Here is a tiny trained network, its code and every weight. The questions are about switching its units off for an input and a class, where a switched-off unit gives its printed mean instead of its output.

import numpy as np


def w(rows, s, z=0):
    codes = np.array(rows[::2]) - 128.0
    scale = np.full(codes.shape[1], s)
    scale[-1] = z or s
    return codes * scale


def norm(h):
    return h / np.sqrt((h * h).mean(-1, keepdims=True) + 1e-5)


def f(y):
    return np.maximum(y, 0)


def log_softmax(a):
    a = a - a.max(-1, keepdims=True)
    return a - np.log(np.exp(a).sum(-1, keepdims=True))


def net(x, mask):
    res = np.array(x, float).reshape(1, 7) / 4 @ E
    u = 0
    for l in range(2):
        y = f(norm(res) @ A[l][:, :-1].T + A[l][:, -1])
        res = res + np.where(mask[u : u + 13], y, B[l][:, -1]) @ B[l][:, :-1]
        u += 13
    return log_softmax(norm(res)[-1] @ U[:, :-1].T + U[:, -1])


A, B = {}, {}
E = w([
[123,181,176],'x0',
[36,201,106],'x1',
[113,99,172],'x2',
[131,67,33],'x3',
[91,80,178],'x4',
[84,30,170],'x5',
[113,83,2],'x6',
],0.0075)
A[0] = w([
[168,213,92,90],'0.n1',
[6,108,76,202],'0.n2',
[176,141,130,61],'0.n3',
[198,190,62,56],'0.n4',
[111,121,130,60],'0.n5',
[149,117,123,61],'0.n6',
[57,76,164,239],'0.n7',
[242,95,239,237],'0.n8',
[62,87,101,62],'0.n9',
[172,59,92,31],'0.n10',
[45,141,98,205],'0.n11',
[201,154,168,152],'0.n12',
[120,96,92,4],'0.n13',
],0.014,0.002)
B[0] = w([
[184,180,38,195],'0.n1',
[47,171,191,226],'0.n2',
[107,99,110,149],'0.n3',
[152,118,2,192],'0.n4',
[120,138,123,133],'0.n5',
[126,121,110,136],'0.n6',
[104,184,197,205],'0.n7',
[250,92,116,254],'0.n8',
[74,105,166,176],'0.n9',
[111,29,78,179],'0.n10',
[117,185,171,199],'0.n11',
[134,70,145,189],'0.n12',
[107,92,148,152],'0.n13',
],0.02,0.0085)
A[1] = w([
[41,50,100,105],'1.n1',
[94,203,120,118],'1.n2',
[124,60,128,101],'1.n3',
[59,38,100,65],'1.n4',
[143,52,143,46],'1.n5',
[179,164,86,81],'1.n6',
[117,164,120,112],'1.n7',
[93,106,149,42],'1.n8',
[133,135,130,4],'1.n9',
[134,53,98,30],'1.n10',
[180,96,248,208],'1.n11',
[44,93,149,101],'1.n12',
[123,148,116,29],'1.n13',
],0.012,0.0018)
B[1] = w([
[26,44,143,185],'1.n1',
[170,205,75,201],'1.n2',
[133,97,62,174],'1.n3',
[52,32,91,179],'1.n4',
[149,62,102,185],'1.n5',
[80,215,163,197],'1.n6',
[156,160,114,158],'1.n7',
[113,145,152,155],'1.n8',
[195,168,107,128],'1.n9',
[75,84,49,182],'1.n10',
[250,168,245,254],'1.n11',
[26,97,161,197],'1.n12',
[148,147,124,135],'1.n13',
],0.015,0.006)
U = w([
[178,71,35,253],'0',
[244,63,191,78],'1',
[26,21,149,94],'2',
[87,206,184,213],'3',
[131,245,17,75],'4',
[42,204,215,55],'5',
[230,91,172,66],'6',
],0.013,0.0047)

Each question gives the input, the list of numbers given to net, and the class t.
The units are the neurons (one row each of A and B). Each row of codes is followed by its name. A weight is (code - 128) times the scale printed after its matrix; where a second scale follows, it is the last column's (A, B and U).
mask holds one flag per neuron, layer by layer. A switched-off neuron (its flag False) gives its mean, the last column of its row in B, instead of its output. The means were averaged over made-up inputs and are rounded, as every weight is.
A unit's drop is (log p(t) with every unit on - log p(t) with that unit switched off) / (log p(t) with every unit on - log p(t) with every unit switched off).
The circuit of an input: a set's keep is (log p(t) with only the set's units on - log p(t) with every unit switched off) / (log p(t) with every unit on - log p(t) with every unit switched off). Starting from the 12 units with the biggest drops (on a tie, the unit counted first), units are removed one at a time, each time the one whose removal leaves the highest keep (on an exact tie, the one counted first), for as long as the keep stays at least 0.8.
circuit, biggest first: the units of the circuit, biggest drop first
most important unit: the unit with the biggest drop
k most important neurons: the k neurons with the biggest drops, biggest first
k most important neurons of layer l: the k neurons of layer l with the biggest drops, biggest first
drop of u: that unit's drop, to one decimal
input [4,-6,-2,4,3,-8,-4], class 0: most important unit	0.n4
input [-8,2,-2,-4,-8,-6,-4], class 0: 3 most important neurons	0.n4, 0.n2, 0.n7
input [6,-2,-1,-3,-3,2,7], class 4: 2 most important neurons of layer 0	0.n1, 0.n12
input [6,8,-2,-7,-2,5,-8], class 1: circuit, biggest first	0.n2, 1.n11
input [0,6,-4,-1,-7,5,3], class 5: 3 most important neurons of layer 0	0.n2, 0.n8, 0.n9
input [7,-5,-5,8,-2,2,-7], class 0: circuit, biggest first	0.n7, 0.n11
input [5,2,6,-7,6,5,-8], class 1: 2 most important neurons	0.n8, 0.n2
input [-7,-2,-8,-2,-3,-1,-3], class 4: 2 most important neurons	0.n1, 0.n4
input [-3,0,6,2,-2,8,3], class 3: 2 most important neurons	0.n7, 0.n2
input [7,5,6,-4,7,6,-8], class 1: circuit, biggest first	0.n2, 0.n8
input [-8,2,-5,-5,7,-7,-7], class 1: 2 most important neurons	0.n4, 0.n12
input [5,-3,5,5,3,-2,-4], class 0: 3 most important neurons of layer 0	0.n8, 0.n2, 0.n11
input [-3,8,4,7,-3,5,6], class 3: 2 most important neurons of layer 0	0.n2, 0.n11
input [1,6,8,8,-3,1,8], class 3: circuit, biggest first	0.n2
input [-2,-3,-3,7,-6,2,7], class 2: 2 most important neurons of layer 0	0.n8, 0.n1
input [3,6,-1,-5,2,6,-8], class 1: 2 most important neurons	0.n2, 1.n11
input [2,-2,-8,1,1,0,-1], class 4: 3 most important neurons	0.n1, 0.n4, 1.n6
input [5,3,2,-4,1,-1,-3], class 1: drop of 0.n2	0.1
input [-6,0,3,-5,-6,8,6], class 2: drop of 0.n7	-0.1
input [-6,-3,3,2,1,-2,-4], class 0: circuit, biggest first	0.n10
input [-4,3,-8,6,5,8,3], class 5: drop of 0.n2	0.2
input [3,-2,0,4,7,1,7], class 2: drop of 0.n10	0.2
